B, the same points and some others measured another way; then each row and its match in B:
B (72 x 26):
[[ -73  299  -11  115   93 -146   87 -346   50 -305 -149 -128  -68  174
   250  111  349    4   96    7 -394 -246  324 -174 -112   21]
 [  27 -389 -389  501   -4   74  177  419  112  144  390  103 -341 -301
  -318 -438 -336  -21  160  103  555  -57 -555  156 -105   54]
 [ -16 -162   56  -78   72  147  -66  -34   11   29  -78 -118   53    1
  -155 -131   78   11  -73  -59   64  -51 -259  155   -2  122]
 [  -9    4  -91  203   62  -47   33   48   23  -38   63  -96 -157  -44
  -205 -110  -79   95  -81   71  281 -213 -250   16   41   31]
 [ -41  136  200 -308  -39   65   20 -159  -40  -73  -99  -14   37  -47
    35  100   95  -77  -57   -8  -85 -130   63  -99   46   60]
 [   5   14  -11  -18 -180   57  124  -81    3  -83    8  158  -32  -83
   129  -35   96  -93  295   27 -249   15  132 -112  -41  129]
 [ -85   -7  191 -171  158  129  -87 -151  -36   14   24  -81   72  -50
  -110  -89  109  -96 -131  -47  -12 -145 -137   26  -94   88]
 [ 149 -181 -366  648  -67   19   -7  366   41  -66  131  -33 -185  -15
  -482 -363 -323  379  124  232  615  -37 -580  163  348  265]
 [   7  -30   47  -77 -262 -114    4 -166  -66   71 -188   28    0   11
    -7   84  119   46   96  -69 -252  -55   51  -35   -7   14]
 [  69   85 -204  342 -124  -73  104   29   35 -199  -17   16 -140   45
   -45  -77  -13  180  217  142   46  -90  -28  -72  165  153]
 [  92  -51  -43 -156 -319   51  108    6   22  -94 -287   33    1   32
    65   99   53  102  191    7  -98   64   18   13  238  136]
 [-176  130  335 -367  221   83  -46 -319  -62   16   63  -55   57 -111
    49   23  212 -281 -195 -103 -199 -247   74 -109 -283  -30]
 [  11 -123   24 -213 -310   -8  121   12  -27  128  -75  130  -79 -167
     3   59  -39  -85  116  -47  -64  -11  -30  -36  -11  -18]
 [ 105 -474 -459  441 -317  -99  187  431   88  243   96   68 -355 -206
  -326 -245 -343  150  173   38  481    3 -540  208   39  -29]
 [  33 -100  -21 -239 -280   31  154  -51   38  -17 -250   44  -32  -22
   161  123  126  -43  179  -76 -217   33   85    2   39   31]
 [ -58   43  -50  221  274   45  -10  -39   57 -138   93 -174  -91   17
  -150 -182   44   40 -106   60  196 -237 -222   43  -46   90]
 [ -96   26  177  -56  124  100  -59 -156  -65   33  188   56   25 -138
   -94 -156   68 -165  -10   -7  -73 -141  -67  -70 -186   94]
 [ -29   53   39   40  -84    0   29 -213  -27  -77  -15   83   21    1
   103  -47  202  -61  224  -12 -361  -43  151  -99 -118  122]
 [ -21  -60   53  -76  -12  196   82   85   -4    4  211  140  -60 -241
  -100 -177 -121 -150   86   71  174  -41 -171  -45  -14  137]
 [-240  357  284 -312  441    2   52 -439   41 -222    7 -229  -38   14
   252  130  374 -305 -275  -88 -268 -429  269 -193 -354 -119]
 [  11   80   78   32 -152  -10  -24  -79  -91  -19   39  108    3  -72
  -120  -53  -32   47  103   77  -30  -79  -34 -111   90  136]
 [  98 -178 -334  510 -177  -31  116  327   30   23  224  120 -264 -168
  -326 -291 -325  174  208  183  454  -47 -401   39  150  131]
 [ -50    6    5  112  338  109  -80  -55   60 -140  -16 -284  -15   90
  -198 -167   88   90 -221   18  242 -231 -302  134   17  122]
 [  25   61   89  -38  -73   48  -51  -67  -60  -62  -70   -7   42    5
  -141  -33   12   97    9   56   36  -77  -98  -30  162  162]
 [  81 -353 -337  417 -170  -74   72  320   47  175   78  -20 -259 -122
  -384 -247 -274  201   52   51  473  -67 -535  195   81   21]
 [ -52    8  178 -264  157  221  -33 -103   15  -84  -47  -94   89  -29
   -43  -58  115  -89 -109  -31   27 -102 -119   45    6  141]
 [  58  -67 -259  501  -61  -87   48  173   19  -36  138   -8 -212  -50
  -299 -228 -192  213   96  154  349 -133 -333   31  130  113]
 [ -64  -80  155 -285   87  156  -21 -114   12   19  -93  -96   60  -39
   -19  -28  141 -115 -105 -101  -44  -90 -116   75  -79   59]
 [-139   51   64  -40  301   60   68  -79   53  -41  177 -123 -140 -135
   -50 -108   51 -189 -190  -12  156 -301 -140  -25 -235  -51]
 [  -4   44   11   -5 -170   25  107  -96  -22  -57   49  177  -43 -107
    97  -39   71  -98  267   37 -226  -20  125 -140  -57  109]
 [ -10   66  147 -196 -186   49   57  -40  -87   38   84  185  -29 -208
   -48    8  -78 -109   86   55   -7  -68   14 -160   34   71]
 [ -10 -232 -286  330  -81 -227   70  -62   85   66 -211 -204 -190  134
   -45  -36  176  149   51 -129 -115 -145 -154  176 -166 -101]
 [-136  172   29   37  267  -19   99 -245   77 -189   49 -134 -112   15
   160  -17  256 -161  -36  -25 -182 -282  131 -104 -268  -31]
 [-115  -30  -35  -43  147 -164   44 -321  101  -49 -318 -340  -81  205
   170  128  419  -19 -143 -222 -339 -266   74   99 -289 -163]
 [-121 -146  146 -183  112    2  -78 -244  -18  147 -103 -154   39    4
   -34  -27  249 -124 -155 -203 -219 -160 -101  109 -294  -61]
 [-114  125   -9  135  295  -14   41 -206   71 -177   51 -179  -97   49
    53  -81  220  -74  -67  -11  -89 -280   14  -44 -215    9]
 [ -48   65  152  -29  -26  -97 -126 -253 -101   40 -103  -78   51   54
  -128   17  145   64  -85  -50 -160 -175  -28  -34  -42   34]
 [ -19   55  152 -239 -151  -19    0 -181  -63    9 -163    1   35  -15
    18  111  121  -22   -1  -54 -187  -96   67  -64   17   31]
 [ -20 -297 -281  197 -109 -162  161   47  114  127 -121 -130 -258  -17
   -17  -38   70   19   44 -127    8 -135 -196  161 -206 -156]
 [-126  -36  -23   -8  287  -99  -16 -304  115  -80 -299 -425  -48  242
    84   62  414   15 -238 -206 -214 -294  -45  162 -258 -118]
 [ -14 -447 -288  211   73   39  103  250  145  179   41 -171 -244 -112
  -244 -249 -104   11  -91  -89  400 -111 -541  307 -154  -67]
 [ -76   30  112  -11   71   73   -6 -151  -38  -10  144   64   -1 -109
   -21 -130   98 -146   69    1 -136 -115   -6  -80 -172   94]
 [  34 -143  -61 -113 -370  -76  141  -44   -2   99 -176  111  -85  -74
    87   87   67  -29  220  -81 -240   26   62  -19  -34  -18]
 [  42  235   65  -21 -143   24   48 -129  -39 -228  -84   75   24   29
    54   51   75   74  176  121 -143  -58  158 -176  199  193]
 [  23    7  110 -141 -121   42  -61 -114  -52  -27 -183  -42   80   43
   -89   30   83   89   -4  -13  -63  -53  -69   15  141  129]
 [  12  -94   37   71  123  197 -111   49  -11  -37   62  -71   57  -26
  -281 -238  -42   82  -55   59  254  -59 -356  120  121  234]
 [ -63  -49  118   38  172  101 -134 -106  -47   30   92  -82   49  -31
  -224 -199   55   -9 -110  -10   71 -141 -246   65  -79  123]
 [  -3  -93  -28   -3 -110  129  118   23   18   -6  122  167  -62 -172
    28 -140    0 -135  246   24  -80   21  -31  -47  -87  126]
 [  60 -156  -66 -138 -370   -4  154   87   -4   96 -113  137 -109 -144
    -2   49  -74  -14  180  -17   -6   32  -62   -8   80   16]
 [  22 -275 -250  306   13  160  160  381   76   91  399  135 -270 -339
  -300 -383 -355  -70  116  140  567  -53 -492   81  -28  102]
 [ -83 -192 -154   15   77 -109  126 -108  137   36 -213 -259 -173   78
    92   31  244  -43  -88 -188 -117 -202  -92  162 -269 -165]
 [ -34 -205 -197  193  153  -88   -1  -99  136  -40 -287 -377  -98  226
   -45  -47  266  149 -122 -151  -33 -182 -229  263 -120  -46]
 [   5   32  111 -120 -124   52    5  -24  -70   16   23   80   -9 -124
  -118  -24  -59  -14   23   49   59  -81  -85  -76   85  102]
 [ -62 -114   -6   92  -65   14   62  -69  -32  115  207  165  -85 -191
   -29 -178   32 -176  187  -23 -150  -57  -41  -61 -266   39]
 [ -75  244   -5  202   57 -198   30 -349   -3 -194  -81  -93  -66  144
   140   56  307   25   88   -2 -384 -250  250 -162 -157    5]
 [ 121  -78 -266  571  -32  -48  -82  169   15 -115  -29 -143  -98  126
  -418 -249 -152  429   39  173  418  -93 -449  151  337  238]
 [ -15  -95   75  -41  127  188  -81   13   -4  -11   33  -86   48  -45
  -220 -185  -11   19  -93   16  204  -78 -310  112   59  175]
 [-164   82  138 -143  406   44  -22 -233   65  -91  -35 -306  -45   40
    -4  -17  235 -126 -322  -99   20 -340  -99   48 -234  -68]
 [  41 -266 -255  351 -134   -5  131  373   14  187  347  147 -308 -331
  -387 -308 -416   25   79  135  583  -96 -504   52   12   17]
 [   5 -324 -127   50 -225  -69   51  -12   14  206 -124    1  -86  -46
   -59  -65   82    2  123 -143 -140    6 -167  148 -161  -37]
 [ -14   46   -2  -59 -158   44  156  -83   12  -90   25  154  -66 -113
   158   -6   88 -132  261   28 -226  -22  159 -141  -66   88]
 [  -9  180  185 -148   -1    8 -102 -261  -59 -158 -243 -129  128  151
   -23   93  207  116  -68   -9 -174 -135   59  -44  145  144]
 [  48  -46   48 -139 -188   64   17   18  -36    0 -115   31    3  -54
  -109    6  -37   60   41   23   72  -21 -126   12  170  116]
 [  47   98  125 -141  -88  137  -29  -23  -51 -125  -75   21   74  -20
  -119  -16  -30   86   27   98   99  -40  -88  -47  262  223]
 [-163  -22   62 -148  337  -25   18 -257   98  -36 -156 -350  -72   90
    76   42  323 -126 -295 -189 -109 -320  -64  111 -314 -148]
 [  79  194   56   40 -196   36  -11 -108  -64 -220 -108   86   76   65
   -21    8   52  154  213  140 -123   -2   94 -140  288  273]
 [  -1 -146  -37 -111 -326 -113  118  -86  -18  143 -145   88  -95  -84
    75   91   88  -64  163 -110 -257  -28   57  -20 -117  -74]
 [  37  -74   41    3 -131   16  -79  -35  -63   44 -118  -29   41   16
  -203  -57   -1  139   -1    1   45  -43 -195   62  136  134]
 [ -94 -302   66 -187   25   96   22   19    0  274  115    6  -76 -237
  -138 -149  -17 -225  -99 -144   87  -97 -290  124 -288  -71]
 [   0  -46 -252  354  -30  -62  164   42   86 -102   89    9 -215  -44
    -6 -149   12   23  200   65   32 -114  -74  -19  -80   48]
 [  25  143   51    9 -243  -14   64 -127  -74 -100    3  194   -5  -63
    63    7   52   -6  272   85 -241  -22  179 -199   66  153]
 [ -10  -15  110  -94 -127   15  -29  -51  -85   79   21   66   -7 -117
  -152  -38  -47   -9   -4   13   31  -86 -115  -46   31   71]]
Rows of B count from 0, top down.

[  39   26 -237   -4 -126  121   26  240  210  -65 -148   60  107  293
  200 -212  -24  -77 -215   -7   44  164 -189   36   75  100   75  234
 -107]
29
[ 211  347 -160 -350  247  -75  272  -24 -184   79  -34 -244 -220 -579
 -251  329 -348   -6  676 -439 -150  200  -33  397 -204  345 -111  -17
   26]
42
[  28   48   25   21  -61 -169   21 -238   37   17  -32  -78   89  -73
 -138 -273  -26  159 -117 -161 -206  251   87  274  105 -215  -62  -68
   59]
40
[-154 -289   41  207 -272   49 -184  130   75  -87 -176   62    2   96
   55  200  152   46 -210  150  262 -279    2 -147  -66   57  -46   55
   36]
4
[ 215  118 -132   12  172 -149    1 -116  -38  175  102 -128  202  127
 -136 -367 -176  152  -95 -214  -93  361   90  208   38 -143 -104  -63
  -18]
1
[-145 -133   24   81 -130  -30 -224  130   24 -213  -59  115   14  369
  166  -51  204  -37 -455  175   84   26   -7 -232  -79    5  -69  214
  -73]
15
[ 127  325  -34 -188  357 -157  126  -49 -363  -76   43 -238 -318 -606
 -361  430 -195   76  645 -264   13   40   14  158 -364  382 -324 -149
   67]
52
[ 198  379 -159 -364  240 -122  264  -45 -183   49  -40 -258 -239 -566
 -216  297 -311  -17  612 -414 -172  237  -37  365 -205  309 -129   20
   14]
14
[ -80    7  147  108   70  -31  -63 -144 -121 -179   81   84    4  -48
 -302 -148   42  176    6  -71 -124  107  105  173  -20  -10 -152 -215
   93]
63
[-188 -142    0  -43 -378   53  -58   92  237 -185 -226  143   19  227
  241  -78  159  -98 -389   49 -105   70  -76   35  111  -42  136  297
  -51]
33
[ -11  -48 -131   61 -114  -22 -117  157  117  -78  -97   24   94  357
  198 -172   84  -30 -393   88  102  121  -82 -132   -4   -9  -27  230
  -97]
41
[-257 -151  128   93 -198  -79 -249   63   12 -333  -92  143  -62  311
  161  -13  316  -32 -515  229   38  -11    7 -266  -86  -39  -96  215
  -45]
22
[-134  -51  -28  105 -287  -50  -56   35  174 -192 -232   16  -16   86
  151  -95  184    7 -320  116   46    6 -113  -57   47  -59  -33  164
  -10]
27
[ -70   25  138    9    3 -188  -90 -230  -73 -122   55   15   32   48
 -145 -242   79  133 -236  -86 -237  259  149  139   17 -191 -118  -45
   41]
2
[-238 -156   74  -36 -357  -26 -134   49  168 -253 -190  150  -20  269
  242  -59  242  -90 -490  110 -116   73  -26  -60   54  -84   78  312
  -54]
39
[-112 -124  -55   -7 -129  199 -103  266  106 -194  -64  235   63  398
  141  -77   69 -103 -266   53    7   66  -78  -29    7  163   88  210
  -91]
9
[ 211  268 -128 -317  233 -108  212  -33 -220  127  -22 -263 -209 -564
 -253  403 -333   12  642 -415  -87  128   30  343 -240  313 -130  -33
   36]
66
[ -56 -157  -96  223 -217  123  -59  195  132  -64 -209   25   21   23
   29  103   57   53  -50  107  299 -238 -127  -54  -21  150  -43    7
   30]
30
[-158 -101   20  133 -219  -68 -156   58   80 -220 -156   43  -25  176
  133  -46  221   12 -380  176  105  -35  -57 -174  -33  -36  -84  152
  -21]
6
[-220 -189  117   99 -183  -89 -281   76   -9 -262  -71  121  -31  344
  163   18  285  -17 -518  220   83  -30   43 -291 -113  -44  -99  211
  -50]
45
[  86  288   16 -214  373 -173   64  -36 -405 -109   90 -196 -324 -512
 -340  459 -154   44  563 -241  -10   55   64  100 -407  378 -326 -103
   47]
3
[  80  387   26 -291  411 -330   19 -123 -432 -173  135 -227 -325 -368
 -231  281  -72   19  307 -202 -130  262   82    5 -405  232 -370   23
  -19]
46
[ 295  475 -200 -231  464 -274  165  -61 -333   54   77 -372 -225 -491
 -269  207 -283   71  538 -318    3  263  -30  145 -333  276 -349  -60
   -6]
18
[  11 -137 -151  -26 -128   81 -120  239  141    5  -68  106  153  469
  236 -129    2  -94 -373   17   55  137  -42  -56   19   38   98  292
 -129]
69
[ 230  543 -162 -288  482 -285  161  -72 -346  -84   94 -309 -276 -432
 -233  136 -210   26  452 -283 -100  357  -50  115 -340  280 -351    2
  -36]
16
[  18  -96   54  -49 -107 -123  -42 -184   35  110   -2  -22  138   47
  -81 -170  -60  104 -176 -199 -218  224  178  274   88 -213   32   12
   36]
50
[-273 -225  124  124 -274   96 -172  127   63 -303 -150  201  -70  153
   63  121  244  -15 -263  174   80 -173  -27 -114  -48   95  -16  101
   17]
36
[  71  -22 -212  156 -108  -16  -61  159  137   19 -145  -75  105  205
  144 -137   15   36 -246   75  238   21 -136 -102    1   16  -66  133
  -57]
49
[-304 -130  119   83 -268  123 -121  126   90 -418 -160  247 -104  159
   74   25  269  -44 -268  172  -17  -83  -94  -81  -14  124   -6  127
   -1]
61
[ -74  -86  -97   89 -137  171  -60  234  128 -161 -122  143   44  235
   88  -52   57  -34 -151   72  118  -27 -136  -24    7  172   18  117
  -41]
21
[ -86 -192  -86    8 -378  104  -23  138  269  -13 -251   73   83  166
  208  -10   45  -61 -247   -7   19  -21  -80   95  118   -7  163  237
  -31]
38
